What can hang from each mark:
gizimot: kaner
mugus: riru vuzub
riru: mugus niren vurog
vurog: kaner niren
kaner: mugus riru vurog vuzub
niren: gizimot ropo
ropo: gizimot katuru niren

Known rows, with every way that one mark hangs from another:
gizimot{kaner{vurog}}: [ 58.8  24.3  -6.7  21.5 -16.6 -20.3  24.2  36.0  26.2  46.3  18.8  -5.0
   4.1  11.4  41.5 -40.0  22.2   1.6  33.2   7.2  11.2  12.6  -9.2 -17.8]
mugus{riru{niren{gizimot} vurog} vuzub}: [ 66.0  -2.4  -3.4 -15.9  -2.5  18.5   2.6  34.9  60.6  48.1  38.4  11.3
  17.1  34.0  14.2  -5.4  41.6 -13.2  12.5  -1.9 -17.6  29.6  -0.6 -34.8]
niren{gizimot{kaner{vuzub}} ropo{katuru}}: [ 44.6  22.0  -6.4  10.3   5.7   0.4   7.7   0.5  34.6  15.4  40.3  28.6
  -4.3   7.0  11.6 -21.6  12.3   3.8   4.7  14.2  10.2  35.8 -17.8   0.9]
vurog{kaner{riru{mugus}} niren{ropo{katuru}}}: [ 36.6   5.4 -15.1  18.8  17.0 -21.7  -7.8 -24.2  32.0  19.0  51.0   3.7
  27.6  27.7  17.0  -6.2  36.6   3.6 -14.4  19.8   5.9  64.2  -7.0  -7.2]
ropo{gizimot{kaner{mugus{riru} vurog}} niren}: [ 46.4   3.0  -8.8  -2.6 -20.4 -41.3  50.1  21.6  56.1  43.1  13.4 -13.8
   1.0   1.2  41.3 -31.6  27.8  -6.5  28.0 -28.5 -15.9  51.2  17.2 -35.9]
riru{vurog{kaner}}: [ 58.9   8.1  -9.8  14.1   2.4  -6.6  -4.4  48.4  24.8  36.4  21.8   8.4
  29.1  22.9  32.3 -35.6  28.0   0.0  12.4  30.9  -2.0  51.8 -10.4  -7.7]
ropo{katuru niren{gizimot{kaner}}}: [ 39.8   2.9  -6.5  36.6  -6.7 -22.9  21.1   4.4  37.7   0.5  25.8   7.8
  22.6 -24.1  26.3 -25.9  23.3  -7.1   1.8  20.6  14.8  46.5 -36.2  -3.6]
ropo{gizimot}: [ 72.4  -1.7 -11.6  27.8 -11.4 -19.0  11.3  26.0  33.9  32.1  -0.6  -1.6
  30.0  19.5  27.4 -46.9  -7.9   9.3  12.6  24.6 -18.3  46.6 -10.5  -9.6]
ropo{katuru niren{gizimot}}: [ 47.3  -1.3 -13.1  32.3  -2.1  -9.1   3.4   0.0  47.2   5.1  12.8  11.0
  33.4  -9.4  18.1 -30.4  15.8 -10.6   3.1  32.8   7.9  51.7 -26.0  -5.4]
riru{niren vurog}: [ 67.9  10.9  -1.6  14.9   3.2   9.0  10.3  32.7  34.7  54.1  23.7  -3.7
  31.7  11.1  -2.0 -39.9  40.3  -5.1  21.1  11.1  -6.6  23.8   1.6  -1.9]
riru{niren}: [ 71.2  10.1  -7.3  19.9  -9.8   4.3  13.2  24.5  34.6  35.9  23.2 -10.6
  33.3  18.7  12.2 -36.5  25.8  -2.9  18.7  10.9  -9.0  20.6 -20.2  -7.3]
mugus{riru{niren{gizimot}} vuzub}: [ 69.4  -3.7  -8.2  -6.6 -11.0  12.7   6.5  28.6  59.9  30.8  33.5   3.9
  21.6  41.8  28.7  -1.6  23.8  -8.6   9.8  -1.7 -22.9  25.6 -20.3 -38.7]
ropo{niren}: [ 62.8   5.1 -17.3  18.4  -7.9 -17.2  25.4  27.3  38.2  25.4  11.4  -0.9
  34.0  11.4  20.6 -48.0  11.9  -1.7  23.7  12.7   6.0  49.9 -27.1  -6.0]
vurog{kaner{mugus} niren{gizimot}}: [ 56.5   3.8   2.0   9.5  -8.3  -6.8 -12.9  30.9  44.0   2.3  23.1   3.1
  40.7  41.8  31.8  -3.9  16.1  -7.9 -11.8  34.3   6.6  41.1  -4.8 -29.8]
kaner{riru vurog vuzub}: [ 50.8  35.2 -25.0   7.6 -14.4 -11.6  13.6  23.3  69.7  69.1  32.8   5.4
  -7.4  26.8  23.7 -32.5  24.3   6.2  46.5   8.9 -10.0  27.5  26.2 -20.2]
niren{ropo{gizimot}}: [ 72.8  -6.5 -10.6  11.3   1.4 -11.8   9.1  14.8  25.5  29.7   1.3   9.2
  22.7  34.1  13.6 -46.8  -2.1  12.8   1.1  19.5  -6.9  61.4  -5.3  -4.9]
vurog{kaner{mugus riru} niren}: [ 50.3  13.1 -10.8  11.1 -10.3 -18.2  10.5  29.9  48.1  19.6  41.6  -3.9
  30.6  37.8  38.0 -11.0  28.6   2.3   3.2  11.8   1.4  54.0   0.5 -27.2]
gizimot{kaner{vurog vuzub}}: [ 55.4  33.4 -13.6   7.7  -9.4 -16.2  23.6  33.4  46.0  55.2  31.2  -2.9
  -8.0  11.9  34.8 -39.5  17.3   1.9  52.6  -2.4   1.9  12.5   2.9 -13.7]
riru{mugus niren{ropo{katuru}} vurog}: [ 56.7  24.4   1.4   9.6  20.7  10.3  -5.7 -12.0  29.2  50.6  37.6   7.4
  22.6   2.1 -26.9 -30.2  53.1  -8.7   4.8   6.9  -5.6  29.9   7.0  11.6]
mugus{riru{vurog{kaner{vuzub} niren}}}: [ 51.1  -4.2  -8.2 -18.8  14.8  -6.7  12.8  29.8  42.8  48.6  48.7   2.7
  21.5  38.7  49.1 -19.2  28.8 -11.5  23.1   2.7  -9.6  58.8   8.9 -27.8]
kaner{mugus}: [ 77.0  32.2  -3.3   9.7 -20.8  -1.8  12.9  42.5  35.2  22.9  18.3  12.0
  27.8  22.6  29.1 -35.4  10.3   1.6  22.4   5.7  -5.6  24.0  -9.7 -16.2]
riru{niren{gizimot} vurog}: [ 61.1  10.4   3.8  16.1  -4.0  16.9  -6.2  26.0  47.1  47.4  21.5   4.7
  27.5  15.8 -12.9 -24.0  43.7  -5.7  -1.6  33.4  -0.8  17.5   8.9  -8.2]
gizimot{kaner{mugus{riru{niren vurog}} vuzub}}: [ 52.5  34.5   6.8 -24.2  -6.4   2.4  42.4  37.1  56.9  60.6  60.6   0.1
  -4.2   5.0  13.4 -17.3  51.8  -9.5  36.1 -39.9 -22.7  13.0  18.8 -20.4]
ropo{gizimot katuru niren}: [ 49.1 -15.1 -22.2  37.0   5.1 -27.1  19.2  -1.3  42.0  16.0   3.1  -2.2
  38.9 -18.2  21.7 -49.8   0.2  -6.1  16.2  16.0 -11.9  75.4 -20.1  -0.9]
riru{niren{ropo}}: [ 74.6   6.7  -6.8   5.9   0.8  11.3  10.8  15.1  26.5  35.3  27.7  -1.0
  26.1  35.4  -2.5 -34.2  31.6   0.5   7.6   7.1   0.4  34.9 -15.2  -3.0]

Rows:
[ 69.0  17.5   2.2  -4.4 -21.9   5.9  30.0  27.2  46.8  32.8  33.6  -5.5
  26.0  25.1  27.5 -15.9  37.1 -10.0  19.3 -20.6 -24.7  15.3  -1.1 -32.3]
kaner{mugus{riru{niren}}}
[ 32.6   8.0 -12.9  30.6  -7.0 -24.1  14.8   2.0  44.0  21.7  17.0   1.4
  11.8 -20.0  26.1 -27.9  33.0 -14.5  16.8  18.0  19.6  36.6 -14.1 -12.9]
ropo{katuru niren{gizimot{kaner{vurog}}}}
[ 38.8  55.8 -13.6  11.8 -14.9 -31.1  23.5  12.6  64.8  75.8  49.3  -4.5
 -20.4   9.4  15.8 -21.9  38.2  14.3  42.2  -3.7  -7.8   4.7  22.9 -17.0]
gizimot{kaner{riru{mugus} vurog vuzub}}
[ 55.1  28.7   1.0   2.8 -19.1  -4.5  34.7  15.9  41.9  39.2  53.5  -2.4
  -2.0  22.0  -6.9 -13.1  52.5  14.0   6.0 -18.0   0.3  29.3  -1.9  -9.2]
gizimot{kaner{mugus riru{niren{ropo}}}}
[ 49.0   7.3 -13.2  15.0   1.6  -4.8  12.8 -12.8  54.1  31.5  31.8   3.8
  16.4   7.1 -13.7 -21.4  32.6   2.4  -3.9  -2.8 -25.1  61.2  18.3  -4.6]
kaner{mugus riru{niren{ropo{gizimot katuru}}}}
[ 72.5  33.3  -9.1   1.3 -14.8 -10.5  28.6  59.9  37.7  24.2  40.9  12.5
   9.9  20.8  45.2 -26.9   6.8   6.7  44.0 -21.6  -1.8  26.3 -36.7 -22.1]
gizimot{kaner{mugus{vuzub}}}
[ 40.0  13.5  -7.4  26.4 -13.5 -10.5  11.9  -5.5  34.2  11.7  42.4  25.3
  -3.2   3.3  15.0 -11.2  30.7  13.0 -18.8  22.6  17.3  46.0 -14.9  -6.2]
niren{gizimot{kaner{riru}} ropo{katuru}}
[ 62.7  -4.2 -10.1  16.7  15.6   0.6   7.7  -9.1  11.4  10.3  32.8  11.8
  37.3  24.4  25.6 -35.7   9.6  -7.3   9.1  12.2  20.0  53.2 -19.0  -2.8]
vurog{niren{ropo{katuru}}}
[ 49.1  16.3 -17.2   1.9 -14.4   2.6 -10.9  42.1  81.3  25.8  45.9   6.5
  19.1  40.6   8.3  17.2  40.0  -1.7  -0.4  10.0 -21.7  48.0  -8.0 -34.0]
vurog{kaner{mugus{vuzub} riru{niren{gizimot}}}}
[ 71.9  -7.4  -7.5   9.0   4.2  -1.2   8.1   5.1  33.0  42.1   8.4  -7.9
  25.5  30.8 -10.9 -37.3  15.9   4.9  -1.2  11.8 -16.4  52.8  -2.6  -3.0]
riru{niren{ropo{gizimot}}}
[ 46.4  34.0  -9.4  -5.5 -10.1   3.1  -0.5  12.0  88.9  55.4  38.5   8.7
  -0.4  37.5  11.1  -7.0  28.9  -4.8  23.8  11.2   4.9  21.1  53.2 -40.3]
kaner{mugus riru vurog{niren{gizimot}} vuzub}
[ 62.4  -6.4 -14.6  21.8  10.8 -11.4   2.8  -4.4  23.0  16.7   9.1  14.9
  27.8  10.5  18.3 -43.3  -2.6   3.1   0.7  21.5  -9.4  69.2 -11.0   1.4]
niren{ropo{gizimot katuru}}
[ 52.4  19.8  -1.3  22.0 -23.1 -13.3   6.9  27.5  38.8  37.9  12.0   1.1
   1.7  16.1  31.4 -25.0  23.6   2.6  13.1  24.6  14.9   7.8  -1.0 -22.0]
niren{gizimot{kaner{vurog}}}
[ 44.8   3.8 -18.5  12.9   2.6 -38.7  43.6  22.5  55.5  42.2  23.6 -10.0
   7.0  -5.4  15.4 -46.3   1.0   4.9  32.7  -4.0 -12.3  63.0 -15.3  -2.9]
ropo{gizimot{kaner{vuzub}} niren}
[ 49.7  21.3 -10.2   3.2   2.1 -16.2  28.2  19.1  41.2  54.5  39.9 -12.0
   2.7  23.0  38.2 -36.9  15.1  -5.4  50.5  -6.9  11.4  15.1   8.4 -19.8]
gizimot{kaner{vurog{niren} vuzub}}
[ 77.0  25.2  -5.9 -15.6  22.5  12.9  -4.6  21.5  44.2  66.4  46.6  10.1
  16.7  40.6 -27.6 -25.3  47.1  -2.0  19.8  -8.7  -8.0  31.5  -2.5  -2.5]
riru{mugus{vuzub} niren{ropo} vurog}
[ 60.2   5.2  -6.3  20.8   0.5   6.7 -13.4  -4.5  25.8   5.6  16.4  30.3
  23.9  19.7  12.9 -24.3  15.0   0.6 -12.8  37.2  11.0  43.8 -16.4  -4.2]
niren{gizimot ropo{katuru}}
[ 56.7  12.2   3.4  25.5 -19.3  -3.7  15.7  20.9  36.3  25.6  28.0  -8.2
  17.6   7.6   7.6 -16.6  32.9   2.2   0.3  17.0   0.8   6.5 -20.9 -11.2]
riru{niren{gizimot{kaner}}}
[ 54.9  24.6  -7.2  -7.2  -0.8 -10.8  32.7  45.4  51.1  46.7  66.3  10.6
   6.0  23.9  28.2 -18.9  36.3   2.9  35.7 -24.3  11.5  42.4   3.3 -23.2]
gizimot{kaner{mugus{vuzub} riru{vurog{niren}}}}
[ 57.3   1.9   5.8  23.8 -12.8 -12.3  19.2  16.2  27.9  13.5  28.4  -2.0
  26.4  20.8  33.2 -21.4  14.4   1.5  -1.5  26.7  22.9  21.0 -18.2 -20.5]
vurog{niren{gizimot{kaner}}}
[ 54.1  -1.9   6.0  -5.4 -12.5  -6.7   0.7  26.8  46.4   2.6  31.5   3.3
  34.8  45.3  54.3   6.7  24.4 -11.9 -14.5  17.4  -3.1  43.7  -0.6 -48.5]
vurog{kaner{mugus{riru}} niren{gizimot}}
[ 36.5   3.7 -17.1   7.8  -1.0 -10.7  -9.3  14.5  69.7  29.1  45.4   4.9
  18.5  43.4  24.5   0.5  21.7   4.4  -5.6  35.3  -1.4  55.5   4.2 -28.0]
vurog{kaner{riru vuzub} niren{gizimot}}
[ 66.0  15.9   2.4  -1.8  17.1   3.6 -15.4  19.9  53.8  44.4  37.9  14.6
  31.4  38.6   5.1 -14.7  21.9  -5.5  10.2  21.1   8.2  24.8   2.9 -23.8]
riru{mugus{vuzub} vurog{niren{gizimot}}}
[ 44.8   4.1  -0.5  25.7 -20.2 -19.6  22.9   7.7  42.6  22.1  43.7   0.5
  14.8  21.1  28.7 -10.9  26.9   9.3  -7.0  21.8  23.0  29.4  -7.5 -22.2]
vurog{niren{gizimot{kaner{riru}}}}
[ 53.3  10.5  -9.2  -4.6  -2.0 -11.1   7.2  18.3  40.7  19.8  46.9   5.5
  25.1  53.6  22.7  -8.4  33.6   6.8  -8.4   8.0  13.2  71.1   2.4 -22.5]
vurog{kaner{mugus riru} niren{ropo}}
[ 41.3  16.0 -17.8  10.1   4.6  15.2  -4.4 -22.8  67.6  37.5  49.0  18.1
   3.7  15.0 -21.7  -6.1  36.3   1.8  -3.4  17.0 -10.9  42.4   8.6  -1.3]
kaner{riru{niren{gizimot ropo{katuru}}} vuzub}
[ 57.3  18.8  -8.2   0.6  11.0   2.8   0.8  -2.7  28.8  27.3  26.8  10.2
  20.9  29.6  23.0 -30.5  26.5 -17.3  24.5  -1.3  19.0  39.1  19.8 -17.0]
kaner{mugus vurog{niren{ropo{katuru}}}}
[ 47.9  40.0   2.2 -18.8 -24.9  -8.9  21.0  31.7  67.7  46.4  34.4  12.6
 -18.6  20.9  41.8  -6.0  28.4  -3.3  30.1 -14.1 -11.3   4.1  26.7 -45.4]
niren{gizimot{kaner{mugus{riru} vurog vuzub}}}
[ 48.4  46.4  -6.8   3.5   4.6  -1.0  11.7   9.2  74.8  86.6  57.1  -3.3
   4.7  13.0 -30.8 -22.7  55.7   6.8  26.9   1.8 -24.8  15.3  33.6   0.6]
kaner{riru{mugus niren vurog} vuzub}
[ 68.4  16.8  -7.8  -9.6  -3.2   6.5  -9.0  36.0  63.8  35.0  24.4   9.3
  22.0  50.9  30.8 -13.1  13.5 -14.5  29.9   4.1  10.9  22.7  16.4 -45.0]
kaner{mugus{vuzub} vurog{niren{gizimot}}}
[ 44.9  27.1  -4.7  14.2  -7.6  -4.0  30.2  -0.7  40.3  25.7  57.8   8.0
   3.2  -2.8  -2.2 -12.1  52.7   3.2   5.6 -21.3  -2.6  36.6  -6.5  -0.6]
gizimot{kaner{mugus riru{niren{ropo{katuru}}}}}
[ 47.7  25.1  -5.9   5.5  -3.2  14.7  -0.1  16.5  80.5  69.8  44.8  12.6
   2.3  17.4 -24.0 -15.3  50.6   2.4  12.7  21.5 -13.3  25.2  31.6 -10.2]
kaner{riru{niren{gizimot} vurog} vuzub}
